Below is a small trained network, with its code and all its weights. Each question gives an input and a class and asks what happens when units are switched off, that is, made to give their printed mean instead of their output.

import numpy as np


def w(rows, s, z=0):
    codes = np.array(rows[::2]) - 128.0
    scale = np.full(codes.shape[1], s)
    scale[-1] = z or s
    return codes * scale


def f(y):
    return np.maximum(y, 0)


def log_softmax(a):
    a = a - a.max(-1, keepdims=True)
    return a - np.log(np.exp(a).sum(-1, keepdims=True))


def net(x, mask):
    res = np.array(x, float).reshape(1, 5) / 4 @ E
    y = f(res @ A[0][:, :-1].T + A[0][:, -1])
    res = res + np.where(mask, y, B[0][:, -1]) @ B[0][:, :-1]
    return log_softmax(res[-1] @ U[:, :-1].T + U[:, -1])


A, B = {}, {}
E = w([
[128,128,128],'x0',
[214,132,214],'x1',
[128,129,127],'x2',
[164,11,99],'x3',
[35,83,207],'x4',
],0.011)
A[0] = w([
[178,69,152,19],'N1',
[135,117,77,87],'N2',
[250,221,86,209],'N3',
[129,106,75,74],'N4',
[116,51,65,100],'N5',
[167,74,147,27],'N6',
[38,77,219,129],'N7',
[203,30,161,5],'N8',
[194,142,38,254],'N9',
[176,187,245,49],'N10',
[86,8,36,85],'N11',
[30,194,46,246],'N12',
],0.019,0.0042)
B[0] = w([
[77,124,101,176],'N1',
[148,158,114,157],'N2',
[154,2,108,251],'N3',
[152,160,122,158],'N4',
[179,139,151,190],'N5',
[85,128,112,169],'N6',
[93,103,223,219],'N7',
[53,123,76,209],'N8',
[161,201,77,222],'N9',
[188,196,177,199],'N10',
[192,98,183,223],'N11',
[49,118,76,230],'N12',
],0.053,0.021)
U = w([
[65,96,35,254],'0',
[166,36,175,105],'1',
[1,109,146,158],'2',
[142,164,199,24],'3',
[194,141,106,70],'4',
],0.0097,0.0028)

Each question gives the input, the list of numbers given to net, and the class t.
The units are the neurons (one row each of A and B). Each row of codes is followed by its name. A weight is (code - 128) times the scale printed after its matrix; where a second scale follows, it is the last column's (A, B and U).
mask holds one flag per neuron, in row order. A switched-off neuron (its flag False) gives its mean, the last column of its row in B, instead of its output. The means were averaged over made-up inputs and are rounded, as every weight is.
A unit's drop is (log p(t) with every unit on - log p(t) with that unit switched off) / (log p(t) with every unit on - log p(t) with every unit switched off).
The circuit of an input: a set's keep is (log p(t) with only the set's units on - log p(t) with every unit switched off) / (log p(t) with every unit on - log p(t) with every unit switched off). Starting from all 12 units, units are removed one at a time, each time the one whose removal leaves the highest keep (on an exact tie, the one counted first), for as long as the keep stays at least 0.8.
circuit, biggest first: the units of the circuit, biggest drop first
unit that matters most: the unit with the biggest drop
k most important neurons: the k neurons with the biggest drops, biggest first
drop when u is switched off: that unit's drop, to one decimal
input [5,-1,5,5,-5], class 4: circuit, biggest first -> (N9)
input [3,-8,0,1,-4], class 4: 2 most important neurons -> (N11; N8)
input [1,-5,-8,0,8], class 2: 2 most important neurons -> (N3; N12)
input [6,0,-7,-7,-5], class 0: 3 most important neurons -> (N11; N12; N7)
input [4,7,-2,-1,1], class 3: 2 most important neurons -> (N10; N12)
input [0,5,4,-5,1], class 3: 2 most important neurons -> (N10; N11)
input [-1,1,-2,1,5], class 2: 4 most important neurons -> (N3; N11; N10; N5)
input [3,-1,8,8,-8], class 4: 2 most important neurons -> (N9; N11)
input [-5,3,8,1,-6], class 0: 3 most important neurons -> (N11; N9; N7)
input [-2,-1,4,-1,-1], class 0: 2 most important neurons -> (N7; N11)
input [-6,2,-6,-4,2], class 3: drop when N3 is switched off -> 0.8
input [5,7,0,8,0], class 0: drop when N7 is switched off -> 0.7
input [-8,7,-2,-2,6], class 3: drop when N10 is switched off -> 0.7
input [5,2,-5,-4,7], class 3: unit that matters most -> N3
